Each row comes from the steps of one walk. Every step used is in the known rows, and no mark comes twice. Write the walk behind each row, first mark first.
In the rows, 128 means zero.
Known rows:
gezu > nudi > gisu > tori > dimi: [139 118 102 113  93 117 131 114 151  70 130  65 169 139 146 155  82 117
 170 131  92  84 177 134  94 191 105 101 143  92 147 130  93 103  80 150]
gisu > notu > dimi: [127 186 135  95 108 148 126  85 153  89 122  73 182 122 138 131  95 155
 182 141 105 138 137 120  95 177 135 120 134  83 132 116 162  89  96 147]
nudi > gisu > notu: [129 142 124 114 122 137 131 113 145  85 100  98 176 132 135 130  90 142
 155 150 119 116 143 117 107 157 101 101 138  77 147 130 114  87  98 127]
tori > zagu > fuze > rata: [123 126 130  73 110 149 138 126 121  84 102  92 136 128 151  90 104 169
 167 128  84  91 159 134 114 185 129 150 123  88 149 113 126  98  74 105]
nudi > gisu: [135 109 109 116 124 144 140 121 148  83 103 114 159 134 145 127  83 152
 148 169 106 102 135 115 127 144  98  86 127  85 167 123 125  94  96 116]
zupifiv > nudi > gisu > tori > notu: [156 117 129 106  90 109 109 144 156  85 116  81 175 150 165 135 103 122
 181 135  87  77 162 110  71 186 101  88 160  90 118 145 101 113  96 123]
gisu > notu: [130 155 145 100 114 150 135 109 163  87 122  87 164 113 138 117  95 156
 162 146 119 121 152 118 110 163 124 101 131  94 134 123 126  92  93 142]
gezu > nudi > zupifiv: [144  96 114 104 120 136 136 134 151  72 127 100 144 112 137 126  95 151
 153 154  98  87 158 121 118 164 106  60 114  98 154 109 134 100  90 147]
molu > bedi > gezu: [130 132 137 105  92 142 137 143 182 111 137 101 175 120 135 107  65 171
 175 163 123  92 139 109 142 149 122  91 123 116 152 112 128  57  81 121]
rata > zagu > fuze > dimi: [126 115 138  79 105 158 140 137 159  96  83 108 157 149 164  99  99 180
 146 128 106 121 137 133 143 167 104  99 103  97 127  90 148  78  79 115]
gisu > rata > zagu > fuze > dimi: [120 126 154  75  90 162 134 135 142  95  77  98 162 152 145  92  95 194
 167 140 122 117 144 141 136 174 108 121 110 103  94 114 149  80  74 117]
tori > dimi > notu: [152 127 112 103 104 164 132 100 137  66 135  67 184 137 169 120  85 130
 163 137  93 102 160 111 113 178 139  82 152  91 136 127 168 110  78 142]
bedi > nudi > zupifiv > gezu: [148 122 153  84 101 133 149 130 163 123 106  87 178 133 128  79  98 165
 153 174  82  97 158 134 117 155  98  77 127  89 134 130 178 113  96 116]
gisu > molu > bedi > nudi > zupifiv: [140 166 117  84  86 123 135 132 157 113 127  93 204 138 130 115  87 173
 187 180 143  66 148 124 112 167 115  92 132 104 134 123 140  61  95 116]
notu > dimi: [137 152 120  95 113 155 133  92 153  88 122  91 163 123 146 125  87 164
 179 157  93 126 128 117 114 164 132 108 120  92 150 107 168  97  93 137]
zagu > fuze: [124 134 134 100 127 150 157 125 163  92  99 126 146 122 151  96  94 173
 137 152 116 111 135 113 127 171 111  94 111 109 144 100 155  86  89 117]
gisu > rata: [135 133 150  99 105 164 137 114 145  84 117  89 153 115 129 107  80 178
 177 176 120 107 155 125 121 157 125 109 127 109 121 135 138 107  88 131]
gezu > nudi: [135 110 133 108 118 156 138 123 174  84 132  97 134  97 139 128  80 156
 147 148 101  89 162 126 129 177 116  82 104 112 159 111 123 108  89 151]
rata > zagu: [142  99 144  95 119 169 128 119 168  95 105 115 153 132 165 128  78 166
 165 149 102 109 133 115 134 147 121  77 110 104 149  91 146  92  94 138]
zagu > fuze > dimi > notu: [133 138 109  92  98 166 138 129 142  71 100  89 175 148 154  79  92 157
 129 141 110 115 144 123 130 194 110  86 131  94 124 116 162  90  65 122]
gisu > tori > zagu > fuze: [127 142 127  93 102 124 141 113 144  88 111 100 154 144 149 107 100 155
 170 138 103 108 153 122  86 203 136 119 142  98 142 103 108  77  63 125]
zupifiv > nudi > gisu > rata > fuze > dimi: [169  89 132 105  95 121 100 150 117  92  94  63 179 162 144 101 112 165
 176 144  97  97 146 128 119 147  73 118 136 101  83 151 127 100  84  92]
gisu > rata > fuze: [143 120 148 106 123 145 128 126 133  91 111  92 159 128 142 114  95 187
 182 161 121 103 144 109 128 154 119 105 120 119 108 114 157  81  88 117]
molu > gisu > notu > dimi: [123 221 130  81 113 141 116  85 144  81 114  75 196 125 141 146  98 142
 179 137 115 149 118  86  74 170 135 118 132  94 142 128 154  73  78 129]
gisu > molu: [140 156 136 103 102 152 142 117 161  83 127  94 174 110 142 124  81 160
 160 164 136 106 139 117 118 167 131  97 133 107 125 118 129  87  88 141]
rata > zagu > fuze > dimi > notu: [132 118 122  85  98 179 127 129 144  82  83 101 182 167 171  92  84 161
 137 126 107 115 132 120 134 188 111  78 118  94 120  93 170  80  67 129]
bedi > gezu > nudi > zupifiv: [143 102 127 111 100 128 145 150 167  92 140 104 154 120 130 117  84 145
 154 161  99  89 156 126 128 175 107  55 112  96 158  99 146  81  79 155]
gezu > nudi > gisu: [135  96 110 123 123 144 131 127 158  80 112 107 147 117 139 142  77 146
 140 154 101  86 149 129 126 169  93  81 112  97 172 119 106 103  95 135]
dimi > notu: [144 124 115 108 114 176 129 112 148  71 124  93 174 128 157 110  72 144
 146 159 106 104 143 102 118 175 131  66 137  99 145 119 163 103  80 143]
zupifiv > nudi: [165  97 150 103 113 150 126 129 167  95 130  92 153 115 154  99  95 150
 165 150  82 100 150 113 112 149 104  90 124 113 127 127 136 125  96 126]
zagu > fuze > dimi: [124 134 127  82 105 145 157 136 156  86  99  96 150 130 148  86 107 175
 135 143 111 121 146 137 135 171 102 108 114  95 129 114 136  88  75 109]

Which walk is each row?
[135 178 138  91  88 146 137 121 176 121 133  89 196 122 134 117  70 180
 182 172 145  67 153 124 123 181 128 113 123 121 136 124 128  67  93 117] : gisu > molu > bedi > nudi
[135 144 127 110  73 116 127 159 169  97 146  91 199 118 121 134  69 152
 176 154 142  70 143 116 122 180 120  76 128 121 129 108 119  41  74 151] : gisu > molu > bedi > gezu > nudi > zupifiv
[131 128 107 102 110 135 135 122 165 122 107 107 178 145 138 119  70 170
 170 177 116  66 147 126 132 157  92 102 114  97 174 130 122  74 106  91] : molu > bedi > nudi > gisu
[134 142 133  91 104 146 140 123 181 125 128  96 165 124 142 105  74 183
 176 170 115  69 159 124 131 164 115 103 109 114 161 120 136  79 100 103] : molu > bedi > nudi
[142 105 143  90 106 134 138 140 152  90 105  90 176 123 130  92  98 158
 146 159  89 119 143 115 119 127 107  71 141  94 122 131 162 108  88 125] : nudi > zupifiv > gezu
[132 129 132  97 118 139 144 115 141  89 100 114 138 128 159 105 105 168
 156 138  96 109 142 124 120 183 132 119 125  96 161 100 132  83  73 110] : tori > zagu > fuze
[139 125 144  79  92 125 134 143 170 128 113  85 197 136 124  85  83 177
 169 169  98  78 153 125 122 143  99  88 126 104 128 136 158  88  95 100] : molu > bedi > nudi > zupifiv > gezu
[129 135 109 121  97 131 115 137 160  82 120  96 190 116 130 161  59 155
 159 147 147  65 139 119 123 177 106 100 126 118 145 129  84  65  89 131] : gezu > nudi > gisu > molu > bedi
[146 161 119  85  92 154 102 127 102  61 104  53 200 154 150 111 100 152
 166 143 132 117 133  87 107 172 123  92 141 111 100 143 158  70  45 102] : molu > gisu > rata > fuze > dimi > notu
[115 133 132  75 119 162 149 139 141  89 102 103 142 118 143  80  93 173
 151 142 100  93 149 124 120 171 106 126 107  97 135 108 152 101  90 113] : zagu > fuze > rata
[134  98 139  70 112 183 123 133 144  94 109  95 149 129 156 109  77 163
 181 137  89  93 151 125 127 150 118 108 109  95 139 101 140 106  95 131] : fuze > rata > zagu
[156 132 136 126  72 121 108 156 170 118 129  91 222 141 135 120  61 142
 179 157 132  76 125 107 117 157  93 102 147 120 116 139 107  59  85 116] : zupifiv > nudi > gisu > molu > bedi > gezu
[167  86 139 124 118 126 100 140 124  95  96  93 178 150 148 112  99 163
 182 153  98  85 133 109 109 145  81 108 133 112  97 138 145  97  98 101] : zupifiv > nudi > gisu > rata > fuze
[140 160 149  81  76 122 132 141 166 125 114  75 223 131 118  96  80 172
 171 170 131  76 150 125 114 161 112  96 139 112 107 141 155  72  89 114] : gisu > molu > bedi > nudi > zupifiv > gezu
[124 154 132 100  76 112 106 124 161  89 104  58 193 136 139 163  81 133
 164 120  75  97 159 128  75 222 118 104 150  87 123 138 136 108  86 149] : zupifiv > gezu > nudi > gisu > tori > notu > dimi
[125 162 114 116 110 135 109  93 145  83 110  79 182 128 130 162  85 140
 165 134 101 113 140 132  94 196 107 117 122  77 152 120 138  92  98 155] : gezu > nudi > gisu > notu > dimi
[130 154 121 120  79 127 129 148 164 105 122 103 216 135 126 135  54 156
 171 168 156  86 122 110 132 161 111 100 142 106 140 124 109  36  80 118] : nudi > gisu > molu > bedi > gezu
[143 160 122 110 102 142 145 112 156 116 103 104 189 139 137 126  78 157
 156 185 133  79 145 135 119 186 103 101 127  89 156 128 132  87 104 119] : bedi > nudi > gisu > molu
[118 128 102  86  97 125 128 128 111  78  90  89 161 161 141 103  94 144
 176 134  91  86 161 132  81 196 110 149 146  75 147 120  91  83  67 107] : nudi > gisu > tori > zagu > fuze > rata
[144 177 101  89  89 146 122  95 133  52 138  51 210 153 165 137  84 100
 175 133 110 113 153  74  65 188 144  80 170 105 129 141 139  86  46 140] : molu > gisu > tori > dimi > notu
[128 168  98  98  90 115 118 108 142  77 106  80 187 156 155 161  94 139
 193 142  95 104 143 116  76 202 127 103 157  69 143 123 134  87  96 132] : nudi > gisu > tori > notu > dimi
[138 136 136 105 104 150 140 111 143 114  96  97 168 146 123 109  78 176
 174 196 120  79 160 142 120 176  93 115 120  87 149 147 144 101 104 110] : bedi > nudi > gisu > rata
[130 156 146 117  70 138 127 150 190 105 154  86 188 100 126 136  52 161
 167 149 149  74 149 119 133 193 128  96 120 135 133 112 105  49  73 150] : gisu > molu > bedi > gezu > nudi
[128 107 118 126  95 126 126 152 177 105 129 105 174 122 128 138  53 152
 156 153 119  68 143 119 140 168  95  86 113 111 174 116 102  57  83 126] : molu > bedi > gezu > nudi > gisu
[124 123 114 125  78 116 122 149 180 105 137  89 189 141 120 138  47 140
 171 154 122  69 155 117 109 188  98  83 129 114 156 117  81  50  70 142] : molu > bedi > gezu > nudi > gisu > tori
[151 148  91 107  85 140 133  93 137  93 121  63 213 181 159 119  76 113
 177 158  94  75 177 125  85 213 110  90 162  75 147 136 153  98  81 134] : bedi > nudi > gisu > tori > dimi > notu
[124 158 100 104  90 114 109 114 152  75 117  74 176 140 150 179  87 133
 180 128  88  83 157 129  76 230 122 100 139  80 147 119 123  92  93 151] : gezu > nudi > gisu > tori > notu > dimi
[126 126 159 120 104 133 117 129 168  94 101  73 182 111 117 131  77 139
 128 130  98 108 162 134 105 178  90 101 132  93 128 143 115 109  93 142] : zupifiv > gezu > nudi > gisu > notu
